[[124 123 123 114 130 122 121 137 149 141 132]
 [133 136 116 121 146 127 145 109 133 137 124]
 [113 112 118 137 135 138 130 116 136 140 139]
 [140 116 121 139 129 127 118 126 134 117 127]
 [127 138 141 131 105 116 130 109 129 139 141]] Out: 139

[[126 111 137 133 138 120]
 [109 128 136 109 115 107]
 [149 136 116 130 144 148]
 [112 144 135 118 142 124]
 [138 112 128 134 141 126]
 [148 127 119 146 119 150]
 [120 147 137 120 131 141]
 [114 123 129 140 119 113]
 [150 111 116 141 123 132]] Out: 141

[[128 119 145 130 126 157 130 129 124 128 127 115 127]
 [129 126 117 131 123 132 125 128 133 130 128 111 126]
 [129 126 112 130 126 131 123 127 134 129 129 105 126]
 [126 148 114 130 109 124 131 128 123 130 124 149 130]
 [129 127 117 131 124 132 125 127 133 130 128 110 125]
 [125 143 116 129 118 118 128 128 123 130 126 156 131]
 [127 157 111 130 112 132 130 128 125 131 125 156 130]
 [126 146 115 129 106 127 132 128 122 130 124 152 130]
 [128 122 155 129 124 148 128 127 128 128 127 108 126]
 [126 141 115 129 109 129 129 130 126 130 126 152 130]
 [129 128 119 131 124 135 124 127 133 130 129 110 126]
 [126 147 113 129 107 125 130 128 122 130 123 150 130]] Out: 130

[[116 139 128 129 152 135 124 142 116 128 134 136 135 112 132 123]
 [127 117 135 145 119 118 134 121 135 134 127 136 139 150 133 132]
 [122 119 134 143 119 120 135 121 135 134 126 135 137 147 133 133]
 [107 139 127 127 151 135 124 142 116 128 134 134 134 111 131 123]
 [118 131 134 145 147 127 130 137 121 134 134 144 146 129 137 127]
 [138 134 122 113 134 132 121 131 124 122 132 118 118 115 123 122]
 [124 118 130 132 109 120 133 116 138 130 123 125 127 145 127 132]
 [123 123 134 142 123 124 134 125 132 134 125 137 137 140 133 134]
 [133 136 126 125 147 134 123 138 118 127 134 131 130 114 129 123]
 [125 139 125 123 149 136 123 140 117 126 134 130 130 110 129 123]
 [127 136 125 121 144 133 122 137 120 125 134 127 127 114 127 122]] Out: 123

[[129 144 116 123 133 126 134 119 124 139 144 127 125 122]
 [124 134 134 129 115 128 123 133 125 138 119 125 147 126]
 [114 133 140 115 134 126 121 126 140 131 138 126 121 130]
 [139 130 125 113 133 129 137 134 133 116 129 140 124 125]
 [132 137 129 117 122 126 116 127 133 133 135 122 128 143]
 [138 114 144 127 117 117 125 133 127 132 128 124 131 125]
 [139 133 119 138 141 111 122 101 144 121 117 130 117 124]
 [138 130 135 116 135 140 138 131 113 132 138 128 120 115]
 [124 133 128 138 125 135 131 127 127 128 125 123 123 119]
 [136 132 119 123 125 122 138 126 130 138 116 137 135 116]
 [131 124 120 136 129 124 135 139 133 129 133 122 129 120]] Out: 119

[[136 124 125 132 129 133 123 126]
 [126 120 124 128 130 123 127 128]
 [116 122 129 123 124 126 133 128]
 [150 138 131 136 133 129 136 131]
 [128 136 130 134 135 127 131 130]
 [128 138 123 126 139 128 127 138]
 [118 131 121 132 134 126 130 127]] Out: 130
---
[120, 104, 144, 146, 142, 118, 107] Answer: 146, 146
[137, 138, 139, 128, 107, 132, 98] Answer: 128, 139
[111, 119, 151, 129, 132, 121, 143] Answer: 129, 151
[[124, 122, 131, 128, 121], [114, 114, 122, 128, 127], [129, 119, 136, 103, 124]] Answer: 122, 136
[137, 106, 120, 129, 109] Answer: 120, 137
[127, 150, 139, 131, 129] Answer: 139, 150
[104, 122, 147, 155, 140, 118, 98] Answer: 155, 155
[[128, 128, 129, 128, 129, 129, 128], [127, 128, 128, 128, 130, 127, 128], [154, 155, 127, 129, 119, 120, 143]] Answer: 128, 155
---
[[130 134 123 132]
 [127 136 120 136]
 [112 123 105 118]] 118

[[129 104 143 103 121 110 110]
 [114 131 111 127 129 116 141]
 [136 130 110 150 138 123 120]] 120

[[132 108 142 125 130]
 [125 134 132 128 106]
 [134 126 104 123 141]] 141

[[126 132 134 115 146 101]
 [134 111 117 131 109 111]
 [154 121 122 113 142 120]] 120

[[105 149 109 117]
 [133 111 132 123]
 [134 110 140 132]] 132

[[141 136 133 138 143 135 150]
 [129 145 135 123 124 125 128]
 [125 133 136 121 124 116 127]] 127

[[119 138 150 139 130]
 [135 118 146 118 118]
 [126 127 129 129 127]] 127

[[105 105 118 129 125]
 [143 148 140 131 139]
 [ 99 104 128 146 146]] 146
---
[[114 113 125 146 129]
 [116 154 132 101 117]] ans = 114, 117

[135 111 146 157 143 127] ans = 135, 127

[155 134 123 106] ans = 155, 106

[118 102 109 131 138] ans = 118, 138

[103 147 102 121 104 109 128] ans = 103, 128

[125  98 120 115] ans = 125, 115

[[133 143 151 140 157 128]
 [136 135 136 118 138 127]
 [140 135 150 129 157 121]] ans = 133, 121

[125 140 106 103 131] ans = 125, 131
---
[[124 122 114 114 115 149 115]
 [110 116 126 128  99 130 132]
 [110 121 109 133 112 141 112]]: 116

[[114 120 102 135]
 [126 126 135 154]]: 120

[[131 129 128 128 104]
 [124 118 129 127 117]]: 129

[[119 136 139 130]
 [127 119 105 148]]: 136

[[115 132 133 147 133 130 144]
 [112 140 134 145 129 136 155]]: 132

[[122 156 112 141 127 148]
 [130 121 131 109 101 101]]: 156
---
145  100  109  150 gives 145

131  117  109  152  126  139  135 gives 126

104  129  118  153  114  135  108 gives 114

121  101  139  138
131  145  125  138
142  134  120  138
gives 121

127  122  142  117  146  103 gives 122

110  129  136  132  127
106  133  130  136  125
120  127  126  115  130
gives 115

116  125  103  126  150
120  115  108  130  137
gives 115

126  140  122  147  156 gives 140

130  123  106  116  129  140 gives 123
---
Input:
137  112  105  135
135  113  107  134
136  113  106  134
Output: 106

Input:
127  113  139  130  131  126
131  134  127  146  128  157
135  126  133  134  138  144
Output: 133

Input:
124  126  125  132  122  148  144
147  117  103  134  117  140  134
121  141  129  125  138  110  112
Output: 129

Input:
113  106  145  132  124  138  102
137  131  132  106  152  124  118
126  138  137  123  120  131  129
Output: 137

Input:
145  135  139  130  138  103
112  123  116  135  122  117
115  133  122  125  138  150
Output: 122

Input:
112  158  115  128
114  157  113  131
109  157  107  132
Output: 107
---
[[132 104 154 128 122]
 [140 113 145 130 101]
 [132 139 105 128 119]] ⇒ 105

[[123 108 126 124 130]
 [123 129 104 107 132]
 [130 139 145 148 129]] ⇒ 145

[[118 147 128 135 114]
 [100 143 128 120 101]
 [125 144 130 134 118]] ⇒ 130

[[110 121 135 136 122]
 [126 126 132 132 131]
 [106 134 128 129 125]] ⇒ 128

[[130 121 132 128 124]
 [124 150 129 133 141]
 [130 123 134 141 129]] ⇒ 134

[[139 124 140 111 129]
 [116 131 130 121 127]
 [137 125 138 104 125]] ⇒ 138

[[118 115 129 105 115]
 [128 136 144 141 117]
 [146 129 143 148 138]] ⇒ 143

[[128 134 141 137 135]
 [107 124 126 129 122]
 [154 155 129 136 139]] ⇒ 129
---
[[130 116 118 128 115 134 123]
 [131 138 130 115 129 139 121]
 [129 151 126 112 120 137 123]] ⇒ 118

[[121 119 132 137 143 123]
 [128 119 123 129 130 125]
 [131 140 127 118 104 133]] ⇒ 132

[[114 101 132 147]
 [120  99 121 132]
 [115 101 126 149]] ⇒ 132

[[139 110 150 146]
 [114 139 117 116]
 [109 157 135 130]] ⇒ 150

[[130 112 123 127 141 119]
 [109 138 121 128 127 113]
 [135 120 116 126 153 119]] ⇒ 123

[[150 124 113 141 136 123]
 [126 137 125 103 131 113]
 [144 126 116 136 134 123]] ⇒ 113

[[121 122 125 101  98 122]
 [139 129 133 126 127 146]
 [126 128 130 123 126 131]] ⇒ 125
---
[[126 104 139 131 153]
 [146 129 124 113 144]]	146

[[127 150 141 132 141 121]
 [128 110 116 122 127 131]
 [138 120 114 120 109 144]]	128

[[ 99 109 131 153]
 [117 144  99 108]]	117

[[108 141 103 147 104 118 133]
 [104 121 119 123 120 149 112]
 [129 114 144 119 152 150 151]]	104

[[152 144 131 137]
 [107 138 111 122]]	107

[[157 108 128 109 115]
 [134 133 123 129 112]
 [139 122 130 121 122]]	134

[[151 137 114 116 141 130 126]
 [112 137 131 148 151 121 126]
 [127 120 152 113 142 138 137]]	112

[[123 124 130 132 125 130]
 [125 116 121 133 126 152]
 [129 128 114 129 138 122]]	125
---
111  136  120  110  112
141  143  103  114  142
result: 110

126  130  125  126  129  130
126  138  119  110  103  157
result: 129

112  116  122  116  126  124  100
140  137  128  135  124  125  138
result: 124

120  119  117  122  112
125  154  139  136  131
result: 122

131  130  128  130
126  106  133  128
result: 128

128  128  132  148
112  106  129  119
result: 132
